(in the rows, 128 means zero)
Each row of numbers belongs to one of the elements below and depends on some of the facts about them. Some rows are named. Which element is each other row?

Named rows:
muklir: [140 139 111 136 175 148 103 146 165 125 129 128 103 152 128 152  74  96
 118 125 125 162 112 108  91 125 116 156 141 139  90 128 161 137 113 115
 172 107 137 139 131 177 150 150 151]
brozor: [157  99 122 127 251  40 183  89 168 114 202  74 164 123 126 169  60  78
 108 155 135 162  87  90 109 183 123 217 160 185  51  93 150 125 132 101
  63  83 180 157 140 159 152 109  46]
nises: [107 119 182 117 129  83 137 125 156 128 105 153 129 141 100 145 135 120
 129 125 163 124 130 121 140 101 126 109  82 126 133 129 124 127 146 139
 158 110 145  94 138 100 111 124 142]
plabel: [ 95 110 173 129 128  96 143 122 151 119 124 155 137 142 114 129 142 127
 138 145 152 134 139 115 135  99 122 122  91 131 137 123 133 133 136 133
 140 114 156 102 142 105 104 132 130]
ziplam: [130 112 106 134 136 159 111 107 119 116 105 122 113 139 135 125 103 133
 124 164 121 133 143 123 121 155 126 147 145 123 126 118 152 134 118  98
 139 139 138 140 137 141 131 132 150]
rinas: [120 139 115 130  83 157  96 121  89 135 242 169 127 140 176 145 148  79
 166 122  65 151 112  89 136  65 105 135 124 218 132 161  59 143  75 179
  76 145 113 205 142 121 110 152 119]
tetratro: [144 161 118 111  92 162 131 211 171 167 105 132 114 127 139 114 113 131
 102  85 120 131 122 124 107  87  98 101 137  97 115 147 158 137 152 170
 187 127  90  88  96 162 144 163 163]
trikun: [138 126 112 128 136 148 103 113 120 127 107 130 104 138 126 138 101 121
 122 138 123 132 128 127 122 141 124 138 136 125 124 129 133 132 118 110
 149 136 129 141 138 141 139 126 159]
tedilal: [ 97 109 171 128 127  98 142 121 151 121 123 155 137 144 116 129 142 127
 136 145 152 134 138 113 136  99 120 120  90 130 135 123 133 132 138 133
 141 116 155 104 140 105 103 132 132]
floplir: [123 132 114 149 171 146 139 165 170 115 160 119 136 141 143 122 108 119
 125 132 123 164 123 107  91 117 114 162 151 141  89 120 175 135 116 122
 133  99 145 128 121 175 137 166 108]
ranar: [130 145 120 142 183 132 145 169 176 124 155 120 131 134 128 135 106 112
 128  99 131 163 111 129  99 115 121 153 144 131  94 127 152 134 118 130
 147  98 136 125 123 169 151 154 113]
gotrar: [133 142 107 119  67 181 132 191 145 157 109 132 122 124 156  96 133 152
 117 114 114 125 141 124 120  91 101 100 138  95 135 139 154 135 147 163
 164 144  98 104 100 145 126 154 160]
flivoke: [140 137 136 132 118 130  98 138 104 120 128 137 134 127 118 127 142 129
 113 124 109 106 130 112 121 134 136 123 137 151 120 133 134 117 107 130
 108 112 127 114 123 136 129 160 111]
bapum: [129 133 123 130 132 133 129 133 124 126 130 124 133 122 125 124 132 134
 125 120 125 124 130 135 129 135 130 127 136 127 129 130 128 126 124 126
 122 126 128 126 125 132 134 132 121]
stapok: [138 118 102 124  97 139 143 139 141 134 127  96 146 125 156 105 122 142
 116 160 129 123 132 112 118 141 119 127 147 119 121 115 161 115 158 130
 117 134 120 130  99 139 114 124 120]
buplo: [130 149 141 153  80 151 113  67 111 154  89 143  89 153 109  86 132 130
 100 149  99 125 143 163  98 153 120 110 129 117 178 128 129 180 116 103
 132 171  73 132 141 125 137 123 175]
lagrugrem: [128 126 126 129 112 134 129 118 100 128 118 129 131 115 123 116 147 148
 128 125 122 108 138 146 144 141 137 119 133 118 149 128 111 124 124 124
 110 142 122 127 129 115 127 122 124]
bano: [154 109 129 118 198  39 157  56 120 110 167  75 160 109 112 169 104  95
 130 148 153 122  96 128 141 201 163 164 137 165 101 103 102 104 141  98
  59 107 150 168 133 109 137  66  62]
viner: [127 140 120 139 167 134 142 153 155 124 146 121 132 127 127 128 117 122
 130 106 132 148 119 136 112 122 125 142 140 126 108 127 142 133 119 129
 136 113 131 126 127 154 145 144 116]
dridu: [109 131 187 117 149  75 152 131 163 131  96 148 128 132  82 146 133 123
 130  97 177 122 124 146 145 106 134 105  84 110 139 131 115 128 148 138
 168 107 140  87 138  99 127 116 142]
gilal: [148 140 109 119 122 127 137 164 166 142 141 102 136 131 151 129 106 114
 117 128 131 139 113 104 104 124 119 129 139 130  96 127 160 121 155 146
 140 116 111 128  98 154 129 134 120]
brivedrur: [127 134 122 132 143 133 143 134 130 126 132 123 132 117 125 121 133 137
 132 113 128 131 128 147 131 132 132 132 137 119 133 127 125 129 125 125
 121 128 128 129 129 131 140 128 117]
nobos: [117 105 116 132  87 148 135  93  76 119 114 125 139 111 136  93 162 171
 134 159 114 102 159 148 156 155 135 120 137 113 168 118 114 125 126 112
  86 160 129 135 132 100 112 113 122]

Some facts about the elements:
{bano brozor fuga greku mobrem vadrir} Θ dridu
{bapum brigi kigun tuzus} Θ dozan
{breflak breplur brumam kloniri luplam skagi} Θ trilur
{brivedrur diru plegras ranar viner zonil} Θ tubebri
{brivel drekluvo dripas flegrestis gilal gotrar kaguzer skebrek stapok tetratro} Θ dudo
{brobi dudruk kleflo nobos} Θ tedilal
{brutrun} Θ nises
{buplo dritruten fazo flenak griza klaza lotro muklir potrik pudrem trikun zeso ziplam} Θ brububi
{dugok floplir lupas} Θ vogo
{feden gibrol lagrugrem ratro vuklo} Θ plabel
{flivoke fluvel klamu miplo rinas soflin} Θ brudropen
{pitron stoskin trinul} Θ tretrem
{pumar} Θ refak
bano σ brozor fuga
bapum σ tuzus
brigi σ kigun
brivel σ tetratro gotrar
brumam σ breplur
buplo σ klaza
diru σ ranar
drekluvo σ brivel
dugok σ floplir
fazo σ zeso pudrem
flenak σ muklir
flivoke σ soflin
fluvel σ flivoke
fuga σ bano brozor greku
gibrol σ vuklo
gotrar σ dripas
greku σ brozor
kaguzer σ gilal
kigun σ brigi
klaza σ potrik
kloniri σ breflak
lagrugrem σ vuklo
lotro σ trikun
lupas σ floplir
mobrem σ vadrir
nobos σ brobi kleflo
pitron σ stoskin
plegras σ viner
pudrem σ klaza
ratro σ vuklo gibrol
skebrek σ drekluvo
stoskin σ trinul
trikun σ muklir
tuzus σ bapum
vadrir σ bano mobrem
zonil σ ranar
breflak χ brububi
brozor χ brutrun
dripas χ dridu
dritruten χ dugok
dugok χ trilur
floplir χ vogo
kleflo χ nises
lotro χ refak
luplam χ dridu
nobos χ plegras
rinas χ trilur
skebrek χ breflak
stapok χ klamu
stoskin χ tetratro
ziplam χ klamu
[bano brozor brutrun buplo dripas fazo flenak greku griza kigun mobrem pudrem pumar stapok tetratro] φ b
[bapum brigi dritruten kleflo soflin vuklo zeso] φ f
[breflak breplur brivedrur brivel brobi diru drekluvo dugok feden flegrestis flivoke floplir fuga gilal kaguzer klamu kloniri lupas luplam plegras ratro tuzus viner zonil] φ a
[brumam dudruk fluvel miplo rinas] φ e
[gibrol lagrugrem muklir nobos skagi trikun vadrir ziplam] φ c
[gotrar klaza pitron potrik ranar skebrek stoskin trinul] φ d
[lotro] φ g

Rows to name:
[131 113 118 108  27 188 144 157 113 142  88 132 109  94 163  56 150 192
 110 158 108 107 166 133 136 120 100 118 136  74 165 130 144 139 153 145
 115 178  93 106 113 126 107 150 153] => skebrek
[131 135 108 113  48 177 136 175 124 159  99 135 121 117 154  88 141 163
 114 120 107 110 148 133 133 100 103  94 137  90 149 138 140 137 151 163
 152 161  93 103 105 130 122 144 162] => brivel
[129 123 126 125 106 132 129 111  97 128 113 126 132 114 124 115 149 148
 128 130 124 107 140 147 147 144 138 116 131 118 151 128 110 124 128 125
 108 144 120 129 129 110 125 118 129] => pitron
[121 139 110 120  91 133 108 108  72 159 212 159 107 124 172 155 166  91
 173  99  77 150 104 116 148  65 117 121  97 154 150 166  31 156 104 176
  94 175  95 196 149  96 116  88 127] => dugok
[146 132 110 114  97 128 135 143 141 145 127 103 138 124 149 122 120 128
 120 136 129 122 122 116 124 135 124 117 134 121 119 126 141 118 159 143
 125 132 107 130 103 133 121 117 125] => flegrestis
[ 91 107 170 131 141 100 160 123 156 118 129 150 138 139 116 126 143 132
 143 136 158 142 139 129 140  98 120 126  93 119 141 119 128 136 140 129
 144 118 155 108 145 105 109 123 130] => tubebri
[100 146 172 107 119  85 137 120 143 161 207 187 107 142 135 181 145  60
 181  71 130 168  94 124 158  25 107 107  54 169 148 170  20 157 118 197
 145 138 115 173 159  77 116  95 151] => trilur
[128 123 126 124  98 134 130 104  84 127 109 128 131 109 124 110 156 157
 130 128 119 101 144 154 154 147 140 111 132 114 161 127 100 123 125 125
 102 153 118 128 131 100 123 112 128] => ratro
[138 146 134 137 142 131  98 157 132 118 143 135 134 136 120 137 129 114
 111 116 109 124 118 101 104 125 131 136 141 160  98 135 152 120 104 133
 120  95 131 111 119 156 136 175 106] => soflin
[159  91 135 103 178  29 173  32  89 125 152  82 159  91 108 158 106 111
 115 153 137 101 107 136 165 214 153 166 139 160 121  99  78 112 145 103
  33 132 151 160 147  88 136  57  65] => fuga
[135 140 132 120 121 119 135 118 105 136 105 125 126 104 107 126 144 145
 127 100 135 102 129 168 154 145 145 105 128 106 155 133  93 123 131 128
 121 141 113 120 128 105 142 107 129] => plegras
[127 139 118 144 169 133 147 154 156 126 134 117 138 129 121 127 116 127
 123 109 135 144 122 139 114 131 126 138 148 125 109 121 153 130 124 124
 143 108 136 116 122 154 148 143 115] => breflak
[129  76  78  84 103 188  85 143  48 113  68 144 110  90 151 154 119 175
 152 133 127  86 161 128 210 123 130 121 133  87 144 135  92  82 124 128
 156 165 177 134 144 102 118 112 182] => fazo
[119 108 154 106  81  91 151 135 172 147 119 124 144 144 147 125 127 120
 127 168 158 128 128  85 127 100 110 107  91 124 124 120 150 123 186 156
 147 123 129 108 108 105  86 109 138] => dudo
[157 161 155 114 127 104  88 145 112 130  96 135 124 120  86 150 134 122
 100  86 127  85 113 132 130 145 152 101 126 142 120 142 119 105 118 137
 132 101 112  91 115 128 146 152 120] => klamu
[126 134 102 126  94 201 141 214 173 142 125 119 129 135 164  91 118 151
 122 129 112 151 151  99 104 104 100 119 151 106 107 137 200 155 145 156
 173 127 107  93 100 172 128 176 150] => dripas
[134 129 112 128 121 167 101 126 116 133  96 141  96 136 128 126 106 131
 119 133 114 131 137 131 124 128 116 131 136 112 134 132 136 140 112 118
 162 146 125 131 138 141 138 138 172] => pudrem
[133 140 123 136 156 133 131 155 151 125 143 124 131 132 128 132 116 117
 124 112 128 144 118 122 107 122 124 140 139 134 105 128 147 128 120 129
 138 110 131 124 123 153 142 149 118] => trinul
[118 121 112 150 142 135 146 130 129 117 127 123 138 120 136 100 133 151
 124 139 129 130 134 151 120 129 120 145 148 112 133 111 140 114 123 107
 111 132 146 136 122 141 128 136 114] => luplam
[144 123 113 109  73 128 135 122 112 144 115 106 138 114 148 112 134 143
 122 144 127 104 131 127 141 144 131 106 132 113 141 126 123 116 161 141
 114 150 103 132 103 111 115 101 130] => kaguzer
[137 130 135 127  91 131  96 115  75 121 114 138 134 118 117 119 157 146
 114 132 106  87 139 126 142 147 143 111 132 144 145 133 114 114 113 128
  94 133 120 114 127 111 123 144 115] => fluvel
[134 150 121 141 186 132 133 178 182 123 159 123 132 140 126 140 101 104
 121  99 128 164 108 112  87 109 118 153 144 144  80 130 167 134 116 130
 151  89 138 119 120 180 151 168 111] => vuklo
[134 137 111 115  59 173 139 180 132 165 104 136 119 119 154  88 133 156
 109 117 105 120 143 125 125  97  96 100 140  94 141 136 147 142 151 162
 153 156  93 100 105 140 127 150 161] => drekluvo
[106 114 189 130 106  93  98 128 123 113 122 169 141 150 107 136 157 123
 119 151 129 107 139  81 127 103 128 115  92 166 124 130 142 120 117 136
 123  99 154  88 138 108  99 167 116] => brudropen

Now the same elements, written a new way:
Known rows:
brudropen: [147 119 118 144 120 149 154 128 134 107 156 131 131 188  94 108]
refak: [146 108 121 130 123 145 141 155 132  96 146 140 117 155  93 110]
feden: [155 117 127 143 117 147 149 154 132 126 141 138 127 148 109 128]
tretrem: [146 115 123 141 118 145 152 129 130 109 156 134 127 178  96 108]
rinas: [157 108 154 135 116 116 135 165 129  84 120 114 151 159 135 125]
bano: [159  84 109 143 169 152  95 128 113 120 201 103  82 133 118 143]
zonil: [184 109 145 136 109 172 141 156 136 100 129 118 124 184 119  97]
lagrugrem: [193 109 174 139 205 168 118 162 129 143 124 123  96 151 122  77]
dridu: [123 121 133 144 119 109 152 132 115 120 139  94 104 223  81 137]
ranar: [153 112 125 142  96 159 166 156 130 127 150 140 129 148 106 140]
dritruten: [177  77 166 111 115 109 124 138 110  61  90 168 167 142 176 144]
luplam: [146 106 147 136 129  95 142 177 118 119 108 100 136 188 106 146]
nises: [151 113 123 143 127 157 145 141 126 108 160 143 133 167  97 112]
brivedrur: [154 112 122 146 117 145 148 155 138 122 141 137 129 155 104 131]
tuzus: [154 113 130 144 110 147 150 153 131 127 140 140 129 146 107 128]
breplur: [144 117 118 148 106 146 162 155 131 137 153 146 133 139 102 147]
drekluvo: [ 67 151 149 136 141  89 171 158 114 138 108 148 106  96 101  74]
brozor: [138  70 104 127 175 120 108 162 104 114 203 110 102 113 115 181]
dudruk: [152 111 126 146 117 146 149 152 133 126 140 141 128 147 107 128]
kloniri: [168 114 134 143 117 155 144 153 134 112 134 129 128 168 109 113]
kaguzer: [122 108 174 144 127 133 141 135 108 142 148 120  82  94 100  66]
tetratro: [ 57 156 142 143 133  91 173 181 112 137 111 165 129  78  77  70]
stapok: [108  96 168 125 139  82 137 153 108 159 158 139 129  66 127  62]

Rows to name:
[168  79 119 138 172 156  90 132 115 110 193  93  77 147 125 129] => fuga
[185 106 203 127 104 127 123 160 132  36 102  78 144 172 178  87] => dugok
[160  84 113 143 161 152 103 132 113 120 190 104  88 139 121 141] => mobrem
[201 108 175 137 211 169 112 160 133 137 118 116  93 160 126  66] => ratro
[144 116 134 150 136  66  81 104 172  62  37 180 208 187 132  95] => lotro
[130 113 116 150  87 145 185 156 124 154 163 162 136 111  95 171] => brobi
[100 112 159 149 114 125 161 138 105 167 165 137  91  70  88 103] => gilal
[ 45 141 163 133 146  33 172 180  95 147  91 121 112 115  94 113] => dripas
[171  66 144 101 121  93 125 135 116 103 109 199 183 122 187 129] => ziplam
[166  93 136 139 120 143 159 165 123 115 157 133 155 161 128 157] => floplir
[137 103 126 139 106 127 172 183 118 130 153 153 168 122 101 168] => kleflo

Now the same elements, written a new way:
Named rows:
bapum: [127 139 154 130 151 136 119 132 146 123 128 128 147 133 147 137 148]
brububi: [133 140 151 116  88 125 141 134 124  92  82 122  38 167 190 171 107]
vogo: [166 153 158 130 100 120 149  96 164 109 146 130  95 139 155 145 137]
trilur: [236 115 190 133 102 153 164 157 211 132 152 111 169 172 157 107 117]
tedilal: [167 148 160 121 122 124 145 109 160 116 133 126 117 147 165 142 131]
fuga: [225 147 127 139 125 184 127  83 146 147 114 141 172 135 149 134 153]
feden: [130 128 155 130 144 141 126 142 144 125 129 131 143 135 147 135 148]
skebrek: [ 15 120 169 108 103 128 161 181 152 150 146 159  82  69  49 157 168]
rinas: [ 79 123 213 138 183 130 119 177 149 142 132 132 184 117  95 127 118]
brudropen: [117 128 196 131 138 109 124 125 122 124 137 127 141 126 121 150 123]
lagrugrem: [ 77 106 154  93 146 140 137 148 152 104 149 161  74 143 118 144 143]
brumam: [161 129 151 123 118 152 139 130 166 125 125 121 173 122 146 125 169]
bano: [228 143 137 137 122 184 123  93 137 133 108 136 140 146 162 129 138]
fluvel: [ 92 136 176 130 174 129 110 124 121 136 128 130 185 107 106 149 156]
gotrar: [ 48  93 165 113  96 122 139 182 155 141 169 155  61 117  94 141 164]
plabel: [164 147 153 121 108 128 146 109 156 121 147 126 120 148 164 142 132]
dridu: [194 169 126 102 170 141 146 114 150 123 159 112  94 149 159 142 125]
ranar: [107 141 147 130 143 143 113 120 139 131 136 133 128 147 200 135 133]
tubebri: [127 139 153 125  86 129 138  81 165 148 166 144  76 162 196 156 119]
brivedrur: [ 97 123 153 134 120 138 118 121 148 145 141 146 122 144 173 143 140]
dudo: [128 150 162 119 123  83 150 111 138 114 121 136 118 163 120 138 153]
trinul: [134 139 160 127 159 132 116 147 135 115 120 120 147 148 180 126 132]
lupas: [127 150 147 131 155 142 129 105 145 138 150 129 186 114 116 152 169]

Which element is each row?
[125 137 151 134 128 133 128 121 151 108 130 134 123 125 140 134 145] => brutrun
[115 170 163 127 148 137 133 115 155 113 132 128 153  96 134 139 154] => nobos
[118 164 177 125 154 135 125 142 151 108 113 120 131 117 165 131 140] => floplir
[113 168 167 133 148 136 129 124 150 108 113 126 113 106 137 133 134] => stoskin
[ 99 135 188 130 174 124 103 155 114 117 119 120 159 130 147 133 130] => soflin
[ 54  99 170 128  81 114 136 181 169 122 171 162  27 113  91 131 147] => tetratro
[126 161 180 114 112 165 162 189 138 127  55 117 155  91 156 118 125] => breflak

The same elements again, as new rows of numbers:
Known rows:
ratro: [ 86 124 116 146 162 140 187 124 107  77 143 153  84 173 162 127]
plabel: [118 114 113 167 172 131 165 137 127 122 127 151  63 143 151 117]
stapok: [109  98 112 142 149 161 154 130 131 119  89 102  69 131 135  93]
lotro: [139  90  93 176 200 169 193 101 118 120 128 110 101 133 159 100]
brububi: [140  90 115 174 206 147 160 108 140 122 102 130  86 131 147 107]
pudrem: [126 110 103 163 221 145 169  58 104  80 124 125 111 146 140  89]
ziplam: [124  95  98 189 184 165 187  88 124  96  98 113 110 138 148 108]
flenak: [140  93  89 188 182 160 194 102 116 125 138 123 100 134 160 108]
breflak: [111  81 154 174 184 141 184 122 159 118 114 130  43 124 183 120]
skebrek: [120  59 120 156 188 184 174 145 127 104  83  97  97 123 134  94]
potrik: [133 115 108 168 209 148 171  64 113  82 111 119 107 139 137  93]
griza: [136  89 108 185 174 143 181  95 126 110 100 135 114 137 148 104]
flivoke: [104 100 129 177 146 124 180 117 133 130 130 158  67 144 160 114]
brudropen: [115 115 113 167 174 129 166 138 128 121 131 153  64 145 151 119]
fluvel: [100  94 127 173 155 121 182 116 125 130 141 165  72 151 163 110]
rinas: [ 85  94 122 177 151 144 177 115 105  96 126 141  76 137 165 122]
nises: [118 106 117 162 170 131 167 128 126 124 123 147  72 146 146 109]
kaguzer: [117  85 122 138 145 133 149 135 128 137  99 132  76 135 140  86]
mobrem: [ 94  72 116 153 157 137 141 121 110 103 115 142  85 130 162 110]
tedilal: [117 112 113 166 172 131 165 135 127 123 126 150  64 142 149 115]
tubebri: [115 117 113 166 171 129 166 137 127 124 130 154  60 144 152 118]
tretrem: [117 111 114 166 169 133 164 135 127 123 127 150  66 141 149 114]
tuzus: [106  99 126 172 149 130 179 116 129 123 128 150  74 145 158 113]

Name these rows:
[117  92 100 159 153 201 197 165 142  87  64  75 101 107 131  79] => dripas
[118  99 101 157 233 138 169  57  94  83 138 135 118 154 146  85] => fazo
[109  95 132 177 142 148 139 105 115 100  92 115  82  90 154 128] => brozor
[109 104 105 176 165 133 164 137 107 102 135 150  71 138 151 129] => trilur

